Below are the code and all the weights of a small trained network. Each question names an input and a class and asks about switching units off, where a switched-off unit gives its printed mean instead of its output.

import numpy as np


def w(rows, s, z=0):
    codes = np.array(rows[::2]) - 128.0
    scale = np.full(codes.shape[1], s)
    scale[-1] = z or s
    return codes * scale


def f(y):
    return y / 2 * (1 + np.tanh(0.7978845608 * (y + 0.044715 * y**3)))


def log_softmax(a):
    a = a - a.max(-1, keepdims=True)
    return a - np.log(np.exp(a).sum(-1, keepdims=True))


def net(x, mask):
    res = np.array(x, float).reshape(1, 4) / 4 @ E
    y = f(res @ A[0][:, :-1].T + A[0][:, -1])
    res = res + np.where(mask, y, B[0][:, -1]) @ B[0][:, :-1]
    return log_softmax(res[-1] @ U[:, :-1].T + U[:, -1])


A, B = {}, {}
E = w([
[57,180,151,88,254,235,108],'x0',
[122,142,110,133,134,116,118],'x1',
[50,207,183,75,107,61,213],'x2',
[46,11,43,31,138,85,159],'x3',
],0.0087)
A[0] = w([
[117,210,172,141,128,128,162,105],'neuron 1',
[153,142,126,178,188,210,57,253],'neuron 2',
[121,196,185,149,188,173,136,87],'neuron 3',
[91,72,85,83,39,71,203,198],'neuron 4',
[68,107,121,89,242,161,138,39],'neuron 5',
[72,158,164,108,102,56,200,171],'neuron 6',
[76,111,94,47,168,197,151,62],'neuron 7',
[85,210,159,115,122,102,209,237],'neuron 8',
[36,156,113,103,49,78,181,143],'neuron 9',
[177,179,177,208,45,94,90,198],'neuron 10',
[205,127,134,192,166,186,73,174],'neuron 11',
[192,206,171,143,75,123,142,223],'neuron 12',
[87,206,188,98,119,127,191,204],'neuron 13',
[176,176,165,134,181,168,83,176],'neuron 14',
[99,183,133,120,134,179,212,94],'neuron 15',
[215,161,195,168,81,85,162,154],'neuron 16',
[168,46,74,129,85,132,89,218],'neuron 17',
[44,67,65,47,185,185,111,128],'neuron 18',
[174,159,145,210,80,91,72,179],'neuron 19',
[95,186,173,98,138,160,180,87],'neuron 20',
[123,178,167,145,163,254,65,153],'neuron 21',
],0.0095,0.0038)
B[0] = w([
[52,189,99,136,140,194,39,188],'neuron 1',
[87,38,211,230,176,114,238,244],'neuron 2',
[71,176,200,196,244,157,41,210],'neuron 3',
[109,71,190,66,182,17,91,220],'neuron 4',
[164,203,47,98,38,202,190,188],'neuron 5',
[23,154,229,78,144,73,142,205],'neuron 6',
[175,170,110,60,43,164,217,179],'neuron 7',
[19,218,161,63,139,139,63,221],'neuron 8',
[84,129,242,36,162,35,206,197],'neuron 9',
[155,177,76,105,51,217,227,247],'neuron 10',
[149,58,153,161,132,93,237,232],'neuron 11',
[40,221,95,108,73,206,134,229],'neuron 12',
[69,252,140,72,124,151,46,216],'neuron 13',
[53,106,196,187,196,156,194,217],'neuron 14',
[81,191,142,77,132,196,41,169],'neuron 15',
[151,196,151,56,61,189,190,222],'neuron 16',
[255,26,59,185,139,69,52,197],'neuron 17',
[253,84,89,131,19,201,209,206],'neuron 18',
[192,91,70,140,57,194,237,222],'neuron 19',
[55,228,71,115,132,158,47,180],'neuron 20',
[39,53,192,174,201,86,195,248],'neuron 21',
],0.0067,0.012)
U = w([
[172,109,70,183,55,213,226,255],'0',
[17,95,242,131,206,42,217,194],'1',
[93,254,133,37,18,151,169,109],'2',
[37,221,138,153,203,172,62,2],'3',
[227,67,59,147,136,8,33,174],'4',
],0.0073,0.0031)

Each question gives the input, the list of numbers given to net, and the class t.
The units are the neurons (one row each of A and B). Each row of codes is followed by its name. A weight is (code - 128) times the scale printed after its matrix; where a second scale follows, it is the last column's (A, B and U).
mask holds one flag per neuron, in row order. A switched-off neuron (its flag False) gives its mean, the last column of its row in B, instead of its output. The means were averaged over made-up inputs and are rounded, as every weight is.
A unit's drop is (log p(t) with every unit on - log p(t) with that unit switched off) / (log p(t) with every unit on - log p(t) with every unit switched off).
The circuit of an input: a set's keep is (log p(t) with only the set's units on - log p(t) with every unit switched off) / (log p(t) with every unit on - log p(t) with every unit switched off). Starting from the 12 units with the biggest drops (on a tie, the unit counted first), units are removed one at a time, each time the one whose removal leaves the highest keep (on an exact tie, the one counted first), for as long as the keep stays at least 0.8.
circuit, biggest first: the units of the circuit, biggest drop first
top k neurons: the k neurons with the biggest drops, biggest first
drop of u: that unit's drop, to one decimal
input [-5,-8,0,-8], class 0: circuit, biggest first	neuron 19
input [1,2,-1,1], class 0: circuit, biggest first	neuron 6; neuron 8
input [7,-8,-1,-8], class 1: top 3 neurons	neuron 21; neuron 2; neuron 11
input [8,-8,6,2], class 2: top 3 neurons	neuron 7; neuron 5; neuron 18
input [3,0,-8,0], class 1: top 4 neurons	neuron 2; neuron 10; neuron 21; neuron 19
input [2,-7,0,-8], class 1: top 3 neurons	neuron 21; neuron 2; neuron 11
input [7,-5,8,1], class 2: top 2 neurons	neuron 7; neuron 5
input [5,6,1,-6], class 3: top 2 neurons	neuron 1; neuron 3
input [0,2,-8,6], class 4: top 2 neurons	neuron 17; neuron 10
input [-6,-5,-1,6], class 4: drop of neuron 17	0.2
input [-4,-7,-2,0], class 0: drop of neuron 18	-0.1
input [-1,-5,-3,-4], class 0: drop of neuron 18	0.0
